Each row of numbers stands for one thing and depends on some of the facts below. Use the named rows to name the rest.

There are 3 kinds of fact about the things: ε, ζ, Π.
skitak ε brabeni
plaven ε nutrum gabre nugruske rutis
nakun ε misil flibuvim
dobagro ε vesa vokas flibuvim
flodru ε bosten skeplu skomu
skulum ε droklil
poske ε drostul staskos storu bruflu
pluves ε stebrases
vavetren ε moduki klatok brudraner fuvu
skozal ε plelen grokir kluflek
skuzo ε klonu bosten
zoka ε droklil nugruske bruflu
truvam ε drefla
supleskun ε klonu nibris
doplun ε difem
lagol ε grolom gaplu
fizi ε mabras
breste ε vesa klaleklam skedi zasim
badron ε dagar flibuvim brudraner
dufliflu ε kavir kope grokir
zozil ε difem putrukik
stostiskom ε stusok
fiskome ε roflar plure zasim veskom
mefe ε grafilus mevi
drovak ε dagar sosus nibris
laplalok ε nibris betra kope veskom
druple ε zilel zadren drison nugruske fonus bigu
luklurin ε drisok
stipo ε drison skeplu
notudrul ε stebrigrem
mogra ε drostul tevisa stebrigrem brudraner
gonos ζ sosus zilel vavetren benor
skitak ζ lebus dobagro
nibris ζ bruflu
zasor ζ nutrum fonus
bibuk ζ zilel lebus stusok fonus
grolom ζ storu
moduki ζ skulum zilel
nakun ζ mabras skinim zasor dobagro
nutrum ζ skuzo fonus
betra ζ skitak bruflu
klaruten ζ zasim
plerik ζ kavir rusur deklu veskom
vokas ζ kadru
brevil ζ zilel
loklesir ζ fifal flusiga
grapal ζ nutrum kidre fonus
klatok ζ zilel vavetren mevi lagol
skunik ζ nakun
staskos ζ skuzo
vavetren ζ rusur lukem skinim gesostar
skozal ζ dobagro
gabre ζ nutrum klafuzum
roflar ζ staskos bruflu
stebrases ζ fifal kidre deklu
zoka ζ mabras storu
bosten ζ plelen gonos
fonus ζ skuzo
brekil ζ nutrum klaruten gonos
gesin ζ dreli zozil zasor skomu skunik
trigrokli ζ braklistin
zasim ζ skulum
skinim ζ poske lebus fonus gesostar
dagar ζ gesin
ledrun ζ flusiga zozil nakun doplun dobagro
brudraner ζ staskos
fuvu ζ fifal bruflu klafuzum
kavir ζ poske
veskom ζ deklu vavetren
nugrak ζ skozal
doplun ζ skuzo gesostar
lagol ζ fifal
fifal ζ klonu drison doplun
flemaplu ζ skulum dobagro
badron ζ notudrul grafilus deklu
klafuzum ζ drostul
zozil ζ zilel bruflu
drisok ζ fifal kadru
benor ζ skulum kadru
mabras ζ nutrum doplun
storu ζ zilel skuzo stusok dobagro
dreli ζ sosus staskos nutrum
bruflu ζ staskos
grokir ζ bibuk gabre storu
gokek ζ gabre nakun
druple ζ braklistin doplun
luklurin ζ poske zilel
bigu ζ lukem nutrum bruflu
grafilus ζ dagar staskos benor
drison ζ flusiga
sosus ζ gesostar
gesostar ζ fonus
notudrul ζ klonu rusur mogra loklesir
skedi ζ bruflu
{gonos skitak flibuvim kope plaven deklu nakun nutrum flodru skulum siplin klaruten skomu plerik vokas brevil zadren loklesir skunik kadru vavetren skozal roflar zoka stebrigrem gesin rusur truvam difem skinim dagar brudraner fuvu kavir veskom nugrak breste fifal flemaplu stusok drostul skeplu lukem kluflek vesa klafuzum zozil benor mabras stostiskom dreli droklil lebus mevi tevisa drovak grokir gokek grafilus drison stipo notudrul mogra skedi} Π 546
{gaplu nibris zasor bibuk grolom moduki zilel klonu dobagro putrukik betra poske pluves grapal klatok staskos gabre skuzo stebrases plelen bosten fonus brekil supleskun trigrokli zasim ledrun brabeni doplun lagol fizi braklistin badron klaleklam dufliflu misil tuste drisok flusiga storu bruflu fiskome mefe plure drefla laplalok kidre druple nugruske luklurin bigu sosus gesostar rutis} Π 660

Some things and their rows:
zozil: [-20  16 -18  18  11 -19   3 -33  14 -30  31  -1  16  21  13  23  -8 -29
   4 -41 -22  -5  20 -10 -20  44  26 -36 -22   5  32  13 -21  -8   6 -11
  11  24   8  30   1  17   1]
klaruten: [-11  10 -22  10  21  -8 -11 -24  12 -35  34   8   7  15   6  21  -1 -39
  -9 -18 -18 -15  19 -17  -9  30  29 -23 -19  -1  18  18 -25   0  -5   0
  15  30  15   8  -8   9  -7]
mefe: [-15  13  -7  23   0  -1 -35 -46   3 -15  26   6  -2  29  21  16 -17 -35
   6 -49 -33  -9   6 -14  -2  36  43 -32 -22 -19  35  16 -16 -18  -5 -22
   0  17  18  10   1  14  20]
bruflu: [  4  35  -4  21   4  11 -28 -51  27 -13  49 -17  -9   2 -26  15   1 -65
 -29 -30 -31 -17   4 -16  13   1  25   7  -6 -12  -4  10  11 -19  -6 -32
  18  11   6 -11   5 -29  -9]
gesostar: [ -7  32 -15  15  -4   3 -28 -58  12 -16  22  -3  -6  33  10  11   1 -47
 -13 -33 -27 -15   3 -11  -2  23  25 -19 -17 -17  13  15 -15  -6 -11 -18
   8  27   8   9   1  11  19]
flibuvim: [  0  -4 -21   6  20  38 -19 -20   3 -54  44 -22  -5  15  -4   4  10 -40
 -35  10 -40 -19   9 -28  -4   7  45  -8  10   0 -14  25 -32 -18  -7 -15
  15  19  46  19 -19  -8 -18]
skinim: [ -9   6 -23   6   6   1   0 -30  19 -39  26   5  13  21   8  16   1 -42
  -8 -18 -18  -6  11 -21 -13  29  18 -26 -22   7  14  16 -20   0   0 -13
  12  37  16  11  -3  10   0]
bosten: [ 16  19 -20  14   1  21 -48 -44  26 -24  12  25   4   1   7   2  -7 -52
  -5 -12  -2 -19  12 -37  29  10  17   4 -14 -23   3  17  -9   2 -19  -3
  11  26   3 -28 -15   0   3]
drison: [ 21  11  -6  10  20  18 -14 -16  32 -31  31   2  23   5 -30  13 -15 -61
  -2 -12   6  -7  16  -8   0  10  19   5   1   2  -7  -7  -5  -3  -7 -13
  -6  28  -5 -32  10   9 -34]
nugruske: [ 25  26   6  17  26  26 -41 -40  17 -14  32   8   1   8 -28  15 -16 -80
 -22 -25 -16 -11  -1 -17  12   9  24   3  -7 -21  -4   1  14 -18 -18 -26
  -3  25  18 -49   2  -9 -21]
zadren: [ 14   9  -1  15  35  16 -18 -15  25 -32  37  17  25  10 -26  26  -7 -64
 -13 -14  -5  -6  12 -18   1  24  25   1  -3   2   6  -5   5 -11  -7 -22
  -3  30  17 -28   6   8 -30]
sosus: [ -2  24 -26  13  -8  28 -43 -55  23 -33  22   4  -6  12  16  -2   6 -33
 -14  -9 -24 -27  11 -33  18  -8  23   9  -5 -26   0  21 -25  -9 -12  -9
  26  18  13  10 -15  -5  18]
droklil: [  3   3  -7  11  29  17 -15 -13  24 -31  39  -2  12   8 -23  24  -5 -63
 -22 -16 -18 -10  14 -22   1  18  29  -5 -12   4   2   5   5  -8 -12 -24
   5  27  21 -23   0  -8 -32]
braklistin: [ -2  26 -13  27  -1   9 -36 -48  13 -12  26  -8  -9  30  10   8 -12 -47
  -4 -31 -28 -19   9  -6  -1  23  32 -14 -17 -17  12  13 -20 -10 -10 -20
  -3  23  13   7   0  11  12]
loklesir: [ -7  -3 -15  10   3   1 -10 -22  19 -36  32 -15  14  18   9  11 -13 -38
   4 -22 -14  -6  23 -11 -13  30  29 -21 -17   2   9  13 -24  -2   1  -7
  -2  23   6  13   3   8  -9]
stipo: [ -6   6   3  13  26   4 -21 -17  22 -36  31  33  41  15   0  31 -15 -34
  10 -33 -18  -7  20 -19  -1  24  29   6  -6   8  38 -16   0 -11  -4 -22
   3  26   7 -14  19  27  -9]
gonos: [-13   9 -21   0  16  -9  -7 -25  11 -40  30   6   9  11   6  16   2 -38
  -6 -18 -15  -9  17 -24  -9  31  23 -27 -19   1  12  22 -23   0   1  -2
  18  30  11   5  -8   8  -8]
moduki: [-19   7 -15   7  -2  12 -30 -52   5 -31  35 -22 -23  -6   8  -2 -12 -36
 -23 -16 -42 -13  -1 -37  16   5  33  -8 -36 -25   8  23 -18 -23 -10 -14
  30  23  27  -5 -24 -29   0]
drisok: [  5  13 -16  18  -6   3 -31 -43   8 -16  28 -15 -10   6   7  -5 -16 -51
   3 -30 -14  -8   7 -15   5  25  32 -31 -22 -26  -2  27 -22  -6  -8  -3
  -1  19   6  -6 -10  -8  -5]
plaven: [-13   9  15  10  33  -6 -13 -23  12 -32  40  18  38  15  -4  37 -15 -37
   8 -44 -34   2  12 -15 -14  25  34  -2  -5   6  45 -16   3 -21   6 -28
   2  25  13 -13  25  28 -11]
bibuk: [ -4  24 -13  18  -1   7 -20 -59  10 -22  18   6  -9  18  11   3 -11 -43
  -8 -32 -22  -3   1 -22  -2  23  19 -26 -22 -15  18  16 -18 -12  -5 -18
  10  31  19   2  -7   1  13]

Which thing is each row?
No name comes twice in this set of rows, the named rows included.
[ 19  16 -21   5  25  24  -9 -36   0 -58  40   0  13  13   4   5   5 -36
 -16  -3 -13  -2   3 -21 -16  17  41 -26  34   1 -11  31 -36 -15   5  -5
   5   8  37  31 -25  14  -9] | skedi
[ -5  21 -37  29  -4  10 -51 -44  23 -15  18  11 -11  23  20   9   5 -47
 -11 -13  -9 -31  19 -25  21  15  21 -12 -30 -25   9  28 -24   6 -18   2
   8  22   4   1 -13   4  14] | plelen
[-37 -20  -2  -9  -5   6  -8 -21  19 -41  38 -32  18   6  14  12  -8 -22
  -1 -29 -45   0  14 -27  -6  11  38 -10 -30   8  14  12 -14 -18   8 -17
  25  13  14  14   9 -13  -5] | notudrul
[ -2   6 -24  10  11 -10  -8 -23  18 -33  35  -7   5  17   2  16   2 -48
  -7 -17  -6  -7  18 -17  -7  34  24 -37 -15  -3   4  33 -17   6   0   5
  10  16  10  10 -13  -7 -15] | grafilus
[-10   8 -15  29  -2  28 -56 -50  20 -31  15  31  18  18  34  11 -14 -13
  16 -27 -29 -24  13 -29  19   6  37  15 -13 -18  38   5 -26 -16 -11 -16
  11  17  10   8  -1  24  30] | supleskun
[-16  17  -6  13 -10 -11 -28 -55   2 -18  22  -5   3  25  20   9 -14 -35
   6 -46 -30  -5   6  -5  -8  33  33 -30 -24 -19  28   9 -23 -13  -4 -13
   2  19   2   6   8  16  16] | lagol
[-15   1  -6  17  23   5 -26 -19  26 -39  25  36  42  15  14  30 -17 -23
  18 -32 -17 -15  24 -22   1  23  30   7 -10   6  45 -10 -12  -8   0 -16
   2  20   6  -3  13  28   4] | flodru
[-11  20 -26  17  14   2  -3 -29  20 -32  28   0   5  30  -1  21   7 -43
 -17 -15 -26 -19  16 -11 -15  26  23 -19 -18   6  15  12 -23  -3  -3 -16
  13  39  14  21   0  13  -1] | lebus
[ -1  11 -29  22   9   2  -2 -28  22 -29  31  -5   5  22  -5  12  -5 -49
  -9 -16 -11 -12  14 -17 -12  30  20 -27 -19   7   5  19 -25  -6  -1 -10
   8  34  19  16  -7  -1  -8] | mabras
[ -1   1 -29  25  19   5 -20 -13  16 -26  34  -9  -1  32  -3  21  -4 -60
 -16 -16 -12 -19  22 -17 -11  42  29 -39 -22  -3   1  33 -18   1 -11  -7
  -4  28  28  11 -14  -4 -16] | difem
[-20  36  -2  10   8  16 -26 -70 -13 -41  35  -6  -6  22  18   1  -4 -20
 -10 -30 -60 -17 -10   0 -14   3  51   0  14 -16  29  -9 -47 -36   3 -24
  17  21  22  33   0  34  17] | dobagro
[-16  10 -23  34  -8  14 -55 -47  20 -26  13  29  16  24  43  11 -13 -14
  18 -35 -25 -23  20 -26  14  20  33  -2 -27 -18  43  11 -26  -5  -9 -13
   7  12  11  15   0  24  37] | dufliflu
[ -2  20  -3  15   7  27 -47 -57 -11 -42  20  26  15  28  37   2 -11 -13
  10 -31 -35 -10   5 -16  -6  20  52  -8  19 -22  33   7 -41 -25  -2 -15
   2   8  26  23  -5  46  28] | fiskome

The same things again, as new rows of numbers:
Known rows:
doplun: [ -8  -5 -28 -28 -19 -13 -24  16 -28  14  45  20  67 -10   5 -26  38  -5
  13 -24 -41  22  -4  50  23 -44 -47 -16 -24 -39 -73  -1  28 -10 -38 -17
 -50  -7  26]
skuzo: [  1  49 -16  14 -32  38 -42 -60  20  14  34  14  38  -7  -4 -15 -30 -11
  -7 -44 -36 -19  34 -18 -24 -41 -25   7 -29 -44 -51 -40  20 -25  40  14
  10  16   2]
fonus: [ 32   2  18  20 -14   1  -8  23  29   4   1 -11 -21  12  -8 -23  -3   3
   3 -21   2 -12  17 -26  25   8 -28  -3  10 -31  -1   5 -22  -9 -13  -1
  -4 -16  11]
grapal: [ 29   3  21  16  -8   1 -11  30  22   3   3 -11  -3   3  -7 -25   1  11
  10 -19   1 -10  13 -33  19  17 -11   3  16 -34   1  11 -25  -6 -13   4
  -4 -15  11]
mabras: [ -3 -11  21  18  16 -25 -13  20  16  -3 -23   1  -3  16  -7 -18   2 -29
   4  17  -6   1   4 -17  16  -6  -5  12 -17  -6  34  -3  -8  -7  -7 -13
  -8 -31  -4]
skinim: [ -1 -10  25  18  21 -23 -10  21  17  -3 -24   0  -4  22  -6 -20   3 -25
   1  16  -4   0   6 -22  16  -9  -1  16 -13  -6  35  -2 -11  -3  -3 -13
  -7 -32  -3]
zoka: [ 14   6   6   9 -88  -2 -81  22 -26   2 -35  -4   4 -17  14  43  -2 -58
  47 -69  32  31 -18  32  22  45  -8 -10 -37  34  12  10  35 -40  16 -79
  22 -18  32]
zasim: [ 17  -2   9  24  -2  13  -6  26  14  -7  13 -22 -34   8 -13 -15  11   7
  13 -30  16  -1  11 -34  14  20 -23  -9   9 -18  -1   0 -15  -3 -15   2
  -1 -13   7]
drostul: [ 13 -42  21  35 -24 -25   4   2  26 -14 -30 -13 -45  13 -32 -14   6 -28
  -6  24  -8  10  -7  -1  17 -21 -26  -2 -18  14  41 -39 -13 -17 -20  -9
 -10 -18 -17]
klafuzum: [ -1 -19  17  24   1 -23  -5  18  24  -9 -28  -5 -18  10 -23 -22   9 -26
   7  12 -10   9   4 -17  14  -5  -8  11 -18   2  41 -18 -18 -13 -16 -10
 -12 -25 -11]
gabre: [ 32  -4  13  23 -24   3  -8  28  28  -4  -2 -19 -30   6 -14 -21   1   4
  10 -26   3  -3  18 -25  26  12 -29  -5   8 -26   1   0 -24 -14 -19  -2
  -2 -14   8]
drovak: [-52   3 -32   9  -8  31 -25   0 -17 -16  -4 -14  62 -15 -11  23  17 -19
  19 -25 -11  17  -6 -43 -35  -4  27  21 -34  17 -11 -41  16  -7  53 -10
  24 -22   3]
skozal: [-28 -17 -21  19 -17 -24 -40   8 -10 -14  16   5  30   4  12  23 -10 -46
  46 -10  18  14 -12  -6  -2 -14 -14 -22 -31  -4  -8 -20  32 -13  18 -63
  16   0   5]
lagol: [ 16   1  -1   1 -42  21 -31   4 -10   7  18  -5  25 -10   4   5   2   0
   7 -49  -4   0  -2   1  -3 -12 -18 -11  -6 -16 -45 -16  10 -14  21 -11
   4  -3  23]
plerik: [  0  -2  38  10  33 -25 -14  30  13   3 -27   8  16  15   3 -25   2 -22
   3  11  -2  -4   7 -24  13  -5  17  20  -9 -10  37  12 -13  -2   4 -12
  -8 -36   0]
tuste: [ 28  -2  17  17  -5   4  -5  26  25   3   3 -12 -19  11  -9 -25   0   6
   4 -19   3 -12  18 -31  18   5 -23  -5  10 -31  -1   3 -20  -4 -10   3
  -3 -17   9]
plure: [ 22   0  11  19  -4   9  -3  34  26  -1   4 -14 -17  11 -11 -24   5   8
   7 -24   2  -6  20 -35  19  10 -23  -2  11 -27  -2   2 -21  -6 -10   2
  -3 -17  12]
dufliflu: [ -7  11 -34   7 -45  43 -29  20  -8  -7  19 -19  34 -17  -8  14  20   0
  27 -74  -2  14  10 -22  -1  11 -15  -7 -13 -10 -51 -14   9 -13  21 -13
  16  -8  24]
dreli: [ -1 -12  25  18  18 -24  -9  17  19  -3 -25  -1  -4  17  -9 -22   4 -26
   3  12  -5   3   6 -21  15  -4  -1  16 -14  -4  38  -3 -11  -4  -7 -11
  -9 -32  -6]
brevil: [ -1  -4  30  14  19 -29 -19  21   8  -4 -22   5  12  10  -1 -20   4 -22
  13  11  -2   4   0 -25  11  12  13  19  -6  -7  44  11 -10  -6  -8 -13
  -9 -35  -1]
badron: [ 22 -55  27 -10 -45  23  -3   6 -46   2  21 -42  52 -29   4  40   5  37
   5   4  15 -14 -66 -21 -39  -8  24 -13  37  -1 -42 -40  -7   5  48   1
  12  -9  33]

Rows to name:
No name comes twice in this set of rows, the named rows included.
[-33  30 -58  11 -33  67 -23  19  -1 -15  22 -23  48 -22 -15  16  26   5
  30 -86  -8  16  26 -53 -15  19   0   3 -22 -10 -56 -25   6 -12  39   1
  32 -11  19] | laplalok
[ -5  -4  28  18  23 -29 -20  23  12  -6 -14   6  -3   9  -4 -17  -3 -26
  18  11   8   3  -1 -23   6  11   7   9  -9  -7  45   6  -6  -5 -11 -18
  -6 -22  -6] | flemaplu
[ 21  39   1 -19 -77  22 -59   9  -3  39   4  -1  17 -30  18  10 -28 -26
   8 -26  -7  -8  -4  24  -3  32 -29  -8 -25 -35 -22   3  30 -23  10 -21
   0  -3  42] | druple
[  7  33   0  24  19  32  -1   4  51  10  10   4  -6  19 -12 -43 -14  -1
 -18 -35 -16 -26  57 -53   3 -27 -19   9 -14 -43 -16 -18 -17  -1  25  29
  11  -4  -5] | klonu
[ 13  -5  20  25 -25 -10 -38  45  15  -5 -43  -7 -41  14  -2   4   5 -44
  23 -36  31  19  10  -5  37  34 -14   1 -25  21  39  16  -1 -16  -8 -45
  11 -32  13] | droklil
[ -8 -18  18  36  26 -64 -21  29  25 -14  10   8  -7  24  17 -10 -36 -42
  46  30  34  -8  -1 -32  11   2 -10 -28  -5 -31  42   8   0  -3 -12 -57
   7   0 -11] | nugrak
[-24   1  -1  23  26  -5  -9  37  21 -12 -23  -7   5  14 -13 -17  17 -24
  11  -7  -3  12  21 -40  11   7   7  19 -24   3  30  -2 -11  -2   3  -8
   4 -35  -5] | kope
[-19  -1   8  12  32  -6  -7  36  19  -8 -26  -3  13  20 -10 -19  17 -22
   6  -7  -2   4  24 -40  13  -5  11  25 -20   1  26   2 -13   4  14  -8
   3 -39  -1] | veskom
[ 12  16  43  17  24 -32 -30 -29  28  16 -13  32   1  23   4 -38 -33 -39
 -15  25 -20 -17  17  -4   1 -32  -8  18 -25 -28  41  -4   4 -14   1  -4
 -17  -9 -13] | skeplu
[  5  26  28   6 -22 -19 -62 -62  -8  21   3  36  38  -3  13  -8 -39 -50
  -7  -5 -21  -9  -6  31 -20 -43  -9   9 -40 -15   4 -22  40 -28  25 -23
 -12   6  -1] | stipo
[ -4  -4  21  13  14 -23 -15  28  12  -5 -26   0  16   5  -7 -21  12 -19
  17   4  -6   8   3 -26  11  14  15  22 -10  -3  44   6 -16  -9 -11 -10
  -8 -32  -2] | roflar
[ -7  -7  20  14  33 -15 -11  30  18  -2 -28   3  12  22  -3 -24  12 -23
   0   6  -4   0  17 -29  20 -12   5  21 -17  -4  26   4 -13   3   7 -12
  -5 -39  -1] | kavir

Now the same things, written a new way:
Some rows with their names:
klaleklam: [ 12 -40  -8  23   1 -20  45  -2 -11 -44  -3 -40  -6]
breste: [ 24 -21 -17  -2  15 -11  54   5  -1 -24  20   9 -15]
bigu: [ 32 -22 -19   9 -32 -15  44  -6 -29 -59  -8 -43 -28]
klafuzum: [ 20 -25 -27  -2 -13  -5  57  22  -6 -27   6  -6  -5]
drostul: [ 11   2 -25  18  -5  -2  51  37 -14 -51   9 -19 -14]
difem: [ 10 -26 -40  -1 -17 -11  55  27  -5 -30   6 -18   7]
kidre: [ 17 -42 -27  23 -12 -11  47  -5 -21 -37  -8 -25  -8]
benor: [ 15 -22 -29  -1 -18  -7  52  20  -4 -20  19  -5  -8]
grafilus: [ 10 -20 -31  -6 -21 -14  65  20   0 -34  -4 -12  -3]
badron: [ 22 -30  -1  30  10  -4  46  -8 -20 -32  -2 -10 -38]
flibuvim: [  4 -10 -14  12   7 -14  51  35   0 -45  14 -26  -4]
droklil: [ 23   0 -36   5 -22  -6  48  30 -21 -48  19 -21  -9]
siplin: [ 16 -22 -33  -2 -10  -8  56  17  -8 -29  10  -3  -3]
dufliflu: [ 31 -51 -11  10   3 -14  45 -28 -17 -33   6 -12 -10]
veskom: [ 26 -20  -4  -3   0 -26  46  23  11 -31  27 -33   5]
bibuk: [ 15 -42 -30  28 -22 -24  35  -5  -3 -26  -1 -23 -26]
zadren: [ 34  -4 -36  -4 -25  -9  44  21 -21 -50  23 -20  -5]
kluflek: [ 19 -29 -25 -11  -7 -18  53  16   0 -36  19 -22   8]
mevi: [ 13 -25 -36   0 -14 -10  56  24  -5 -31   6 -15   6]
nibris: [ 13 -27  13   6  -9 -24  55 -10  -5 -54  -1 -59 -19]
klaruten: [ 16 -25 -32  -1 -16  -7  54  17  -6 -28  13  -1  -6]

Which thing is each row?
No name comes twice in this set of rows, the named rows included.
[  3   5  -9  10  -2 -11  64  36  -3 -54  -6 -23 -23] | brudraner
[ 10 -31 -12  32   2 -11  45   3 -15 -48  -7 -34 -14] | misil
[ 28 -38  -3  30  -2 -29  38   3  -4 -43   0 -40 -21] | sosus
[ 20 -14 -24  25 -17 -20  49   8 -21 -67 -33 -33 -39] | staskos
[ 28 -48 -26  22 -16 -21  44   5 -12 -38 -25 -22 -20] | grapal
[ 16 -31 -14 -14 -10 -24  45  19   7 -41  21 -26  -1] | grokir
[ 41 -39 -22  11  -4 -26  37 -21 -20 -51   0 -14 -21] | skuzo
[  9 -16 -26  -5 -25 -11  68   0   5   0  12   5 -27] | zozil
[ 24 -17 -30  25 -35 -20  32 -12 -22 -41  18 -39 -20] | zilel
[  6 -31 -31 -10 -18  -3  43  21  -5 -32  20  -2 -13] | flemaplu

